Below is a small trained network, with its code and all its weights. Each question gives an input and a class and asks what happens when units are switched off, that is, made to give their printed mean instead of their output.

import numpy as np


def w(rows, s, z=0):
    codes = np.array(rows[::2]) - 128.0
    scale = np.full(codes.shape[1], s)
    scale[-1] = z or s
    return codes * scale


def f(y):
    return y / 2 * (1 + np.tanh(0.7978845608 * (y + 0.044715 * y**3)))


def log_softmax(a):
    a = a - a.max(-1, keepdims=True)
    return a - np.log(np.exp(a).sum(-1, keepdims=True))


def net(x, mask):
    res = np.array(x, float).reshape(1, 8) / 4 @ E
    y = f(res @ A[0][:, :-1].T + A[0][:, -1])
    res = res + np.where(mask, y, B[0][:, -1]) @ B[0][:, :-1]
    return log_softmax(res[-1] @ U[:, :-1].T + U[:, -1])


A, B = {}, {}
E = w([
[101,143,90,118,126],'x0',
[118,122,122,134,122],'x1',
[81,174,160,226,182],'x2',
[135,136,131,120,136],'x3',
[134,124,136,133,127],'x4',
[89,45,125,95,196],'x5',
[120,134,117,125,128],'x6',
[245,95,49,188,150],'x7',
],0.012)
A[0] = w([
[103,70,143,99,204,10],'neuron 1',
[87,152,171,104,101,137],'neuron 2',
[78,151,207,56,94,100],'neuron 3',
[158,190,133,120,118,67],'neuron 4',
[79,128,101,171,125,86],'neuron 5',
[97,141,163,104,99,118],'neuron 6',
[98,58,139,112,178,2],'neuron 7',
[87,63,116,118,193,98],'neuron 8',
[113,115,121,137,112,98],'neuron 9',
[134,146,134,156,22,74],'neuron 10',
[124,92,123,107,198,96],'neuron 11',
[132,205,110,105,128,173],'neuron 12',
[101,141,163,186,189,81],'neuron 13',
[109,202,117,213,145,120],'neuron 14',
[191,115,60,158,169,191],'neuron 15',
[154,111,57,170,112,139],'neuron 16',
[108,152,164,176,158,106],'neuron 17',
[91,127,133,193,163,105],'neuron 18',
[111,158,129,100,144,154],'neuron 19',
[176,106,140,149,130,152],'neuron 20',
[144,95,121,89,71,77],'neuron 21',
[185,245,158,153,21,187],'neuron 22',
[145,113,113,77,43,86],'neuron 23',
[114,94,86,83,141,93],'neuron 24',
[65,122,161,93,121,95],'neuron 25',
[154,64,113,78,87,147],'neuron 26',
[167,118,154,43,39,54],'neuron 27',
[120,131,124,153,85,81],'neuron 28',
[126,70,167,139,148,72],'neuron 29',
],0.013,0.0028)
B[0] = w([
[115,47,102,116,121,177],'neuron 1',
[112,144,160,197,84,190],'neuron 2',
[112,168,162,135,79,232],'neuron 3',
[102,80,112,121,124,154],'neuron 4',
[116,148,122,115,142,148],'neuron 5',
[93,149,173,167,122,176],'neuron 6',
[101,68,79,133,135,171],'neuron 7',
[111,69,118,107,119,184],'neuron 8',
[137,127,115,136,119,127],'neuron 9',
[110,62,97,129,153,178],'neuron 10',
[107,70,133,112,101,165],'neuron 11',
[129,96,90,150,115,163],'neuron 12',
[164,186,105,109,166,184],'neuron 13',
[142,145,107,90,166,207],'neuron 14',
[86,183,207,207,68,228],'neuron 15',
[120,152,161,164,89,198],'neuron 16',
[148,157,92,107,186,173],'neuron 17',
[164,173,132,111,161,175],'neuron 18',
[128,124,125,151,117,148],'neuron 19',
[104,156,147,132,97,165],'neuron 20',
[174,172,92,108,146,181],'neuron 21',
[125,8,99,135,138,250],'neuron 22',
[180,166,93,96,167,201],'neuron 23',
[106,132,143,116,150,171],'neuron 24',
[110,150,181,176,131,194],'neuron 25',
[161,206,124,110,146,207],'neuron 26',
[156,163,96,114,155,221],'neuron 27',
[103,94,128,99,130,137],'neuron 28',
[138,124,116,114,115,148],'neuron 29',
],0.011,0.014)
U = w([
[103,215,187,220,33,97],'0',
[113,30,71,117,146,254],'1',
[166,253,78,70,230,24],'2',
],0.0077,0.0034)

Each question gives the input, the list of numbers given to net, and the class t.
The units are the neurons (one row each of A and B). Each row of codes is followed by its name. A weight is (code - 128) times the scale printed after its matrix; where a second scale follows, it is the last column's (A, B and U).
mask holds one flag per neuron, in row order. A switched-off neuron (its flag False) gives its mean, the last column of its row in B, instead of its output. The means were averaged over made-up inputs and are rounded, as every weight is.
A unit's drop is (log p(t) with every unit on - log p(t) with that unit switched off) / (log p(t) with every unit on - log p(t) with every unit switched off).
The circuit of an input: a set's keep is (log p(t) with only the set's units on - log p(t) with every unit switched off) / (log p(t) with every unit on - log p(t) with every unit switched off). Starting from the 12 units with the biggest drops (on a tie, the unit counted first), units are removed one at a time, each time the one whose removal leaves the highest keep (on an exact tie, the one counted first), for as long as the keep stays at least 0.8.
units of the circuit, in order: the units of the circuit, biggest drop first
unit that matters most: the unit with the biggest drop
top k neurons: the k neurons with the biggest drops, biggest first
drop when u is switched off: that unit's drop, to one decimal
input [-3,-7,-8,-3,2,6,7,-4], class 2: unit that matters most -> neuron 26
input [-1,-7,-7,-7,-2,-7,-8,2], class 1: top 2 neurons -> (neuron 22; neuron 10)
input [1,0,1,6,6,-6,-4,5], class 1: top 2 neurons -> (neuron 22; neuron 3)
input [-6,3,-1,4,-6,-3,3,2], class 1: units of the circuit, in order -> (neuron 3; neuron 22)
input [-5,8,-2,3,2,7,5,-8], class 0: top 2 neurons -> (neuron 3; neuron 25)
input [0,-5,-5,-7,6,6,8,6], class 0: top 2 neurons -> (neuron 15; neuron 22)
input [-2,-8,8,5,8,6,3,8], class 0: top 4 neurons -> (neuron 15; neuron 16; neuron 23; neuron 27)
input [-3,8,-6,-4,-4,-6,-6,4], class 1: top 3 neurons -> (neuron 22; neuron 10; neuron 13)
input [-6,-4,-7,5,-1,8,3,8], class 0: top 3 neurons -> (neuron 15; neuron 22; neuron 26)
input [-8,5,7,-7,-1,-7,1,-5], class 1: drop when neuron 23 is switched off -> 0.1
input [-7,-7,4,-4,2,-5,-2,1], class 1: drop when neuron 22 is switched off -> 0.3
input [0,6,-3,3,7,-7,0,-4], class 1: drop when neuron 22 is switched off -> 0.3
input [-2,-6,3,1,4,3,-2,5], class 0: drop when neuron 15 is switched off -> 0.2
input [2,1,3,-5,-5,-8,7,6], class 1: units of the circuit, in order -> (neuron 22)
